Below is a small trained network, with its code and all its weights. Each question gives an input and a class and asks what happens when units are switched off, that is, made to give their printed mean instead of their output.

import numpy as np


def w(rows, s, z=0):
    codes = np.array(rows[::2]) - 128.0
    scale = np.full(codes.shape[1], s)
    scale[-1] = z or s
    return codes * scale


def f(y):
    return np.maximum(y, 0)


def log_softmax(a):
    a = a - a.max(-1, keepdims=True)
    return a - np.log(np.exp(a).sum(-1, keepdims=True))


def net(x, mask):
    res = np.array(x, float).reshape(1, 6) / 4 @ E
    y = f(res @ A[0][:, :-1].T + A[0][:, -1])
    res = res + np.where(mask, y, B[0][:, -1]) @ B[0][:, :-1]
    return log_softmax(res[-1] @ U[:, :-1].T + U[:, -1])


A, B = {}, {}
E = w([
[153,140,209,70,95,93,114,182,246],'x0',
[137,208,213,138,1,136,25,179,32],'x1',
[126,182,29,88,166,51,140,172,59],'x2',
[194,127,150,201,159,88,204,120,146],'x3',
[128,232,147,186,221,133,199,75,133],'x4',
[82,131,37,161,153,104,63,132,146],'x5',
],0.009)
A[0] = w([
[117,179,107,126,198,116,160,122,225,71],'neuron 0',
[83,107,188,150,105,168,32,122,194,23],'neuron 1',
[139,161,52,87,180,118,187,136,7,172],'neuron 2',
[126,19,2,89,75,87,60,167,181,131],'neuron 3',
[108,83,226,141,154,211,164,79,110,169],'neuron 4',
[156,216,103,254,128,75,77,127,144,123],'neuron 5',
[83,186,133,102,74,175,48,115,82,3],'neuron 6',
[65,119,111,96,99,175,66,129,72,67],'neuron 7',
[131,215,235,62,32,104,64,173,106,164],'neuron 8',
],0.012,0.0031)
B[0] = w([
[105,143,72,126,190,136,57,124,168,188],'neuron 0',
[150,139,116,143,128,119,168,130,78,192],'neuron 1',
[147,149,65,154,131,129,175,121,109,209],'neuron 2',
[158,183,103,160,115,130,209,111,48,199],'neuron 3',
[134,138,123,121,64,111,143,153,56,185],'neuron 4',
[144,82,178,88,63,125,161,143,97,184],'neuron 5',
[186,135,111,104,187,94,130,144,247,195],'neuron 6',
[100,134,91,113,198,106,134,137,183,181],'neuron 7',
[83,58,232,134,63,176,62,114,107,253],'neuron 8',
],0.012,0.023)
U = w([
[186,216,6,186,148,94,211,119,8,196],'0',
[162,82,240,91,20,169,109,172,62,188],'1',
[109,167,85,75,254,134,55,137,223,4],'2',
],0.006,0.0026)

Each question gives the input, the list of numbers given to net, and the class t.
The units are the neurons (one row each of A and B). Each row of codes is followed by its name. A weight is (code - 128) times the scale printed after its matrix; where a second scale follows, it is the last column's (A, B and U).
mask holds one flag per neuron, in row order. A switched-off neuron (its flag False) gives its mean, the last column of its row in B, instead of its output. The means were averaged over made-up inputs and are rounded, as every weight is.
A unit's drop is (log p(t) with every unit on - log p(t) with that unit switched off) / (log p(t) with every unit on - log p(t) with every unit switched off).
The circuit of an input: a set's keep is (log p(t) with only the set's units on - log p(t) with every unit switched off) / (log p(t) with every unit on - log p(t) with every unit switched off). Starting from all 9 units, units are removed one at a time, each time the one whose removal leaves the highest keep (on an exact tie, the one counted first), for as long as the keep stays at least 0.8.
units of the circuit, in order: the units of the circuit, biggest drop first
most important unit: the unit with the biggest drop
k most important neurons: the k neurons with the biggest drops, biggest first
drop of u: that unit's drop, to one decimal
input [-5,6,-1,-6,-2,4], class 2: 2 most important neurons	(neuron 6; neuron 7)
input [-8,7,-5,-7,-6,7], class 2: most important unit	neuron 6
input [7,-3,3,-3,-8,-3], class 0: 2 most important neurons	(neuron 3; neuron 5)
input [-7,5,-6,3,-7,4], class 0: units of the circuit, in order	(neuron 3; neuron 8)
input [6,-3,6,8,4,-7], class 2: 2 most important neurons	(neuron 0; neuron 3)
input [-3,1,-8,-4,3,1], class 0: 3 most important neurons	(neuron 8; neuron 5; neuron 1)
input [0,3,0,6,4,0], class 1: 2 most important neurons	(neuron 5; neuron 3)
input [-8,5,6,-3,-4,-4], class 2: units of the circuit, in order	(neuron 6; neuron 7)
input [2,1,3,7,-8,6], class 0: 2 most important neurons	(neuron 3; neuron 8)
input [-8,2,-7,-8,-6,-1], class 0: 3 most important neurons	(neuron 3; neuron 1; neuron 4)
input [0,4,4,-6,3,-1], class 2: 3 most important neurons	(neuron 6; neuron 7; neuron 4)
input [0,-2,0,-1,5,3], class 2: 2 most important neurons	(neuron 3; neuron 0)
input [4,-5,0,1,-5,-7], class 0: 3 most important neurons	(neuron 8; neuron 5; neuron 3)
input [-7,7,-1,-4,-4,1], class 2: units of the circuit, in order	(neuron 6)
input [3,-6,3,0,7,1], class 2: 2 most important neurons	(neuron 0; neuron 3)
input [-1,3,1,-3,5,6], class 2: 2 most important neurons	(neuron 3; neuron 8)
input [7,-6,0,-6,8,-7], class 2: drop of neuron 7	0.0
input [7,-6,4,8,8,0], class 2: drop of neuron 0	0.6
input [7,-6,8,5,-5,-8], class 0: drop of neuron 8	0.6
input [7,-7,2,-3,3,-8], class 2: most important neuron	(neuron 0)
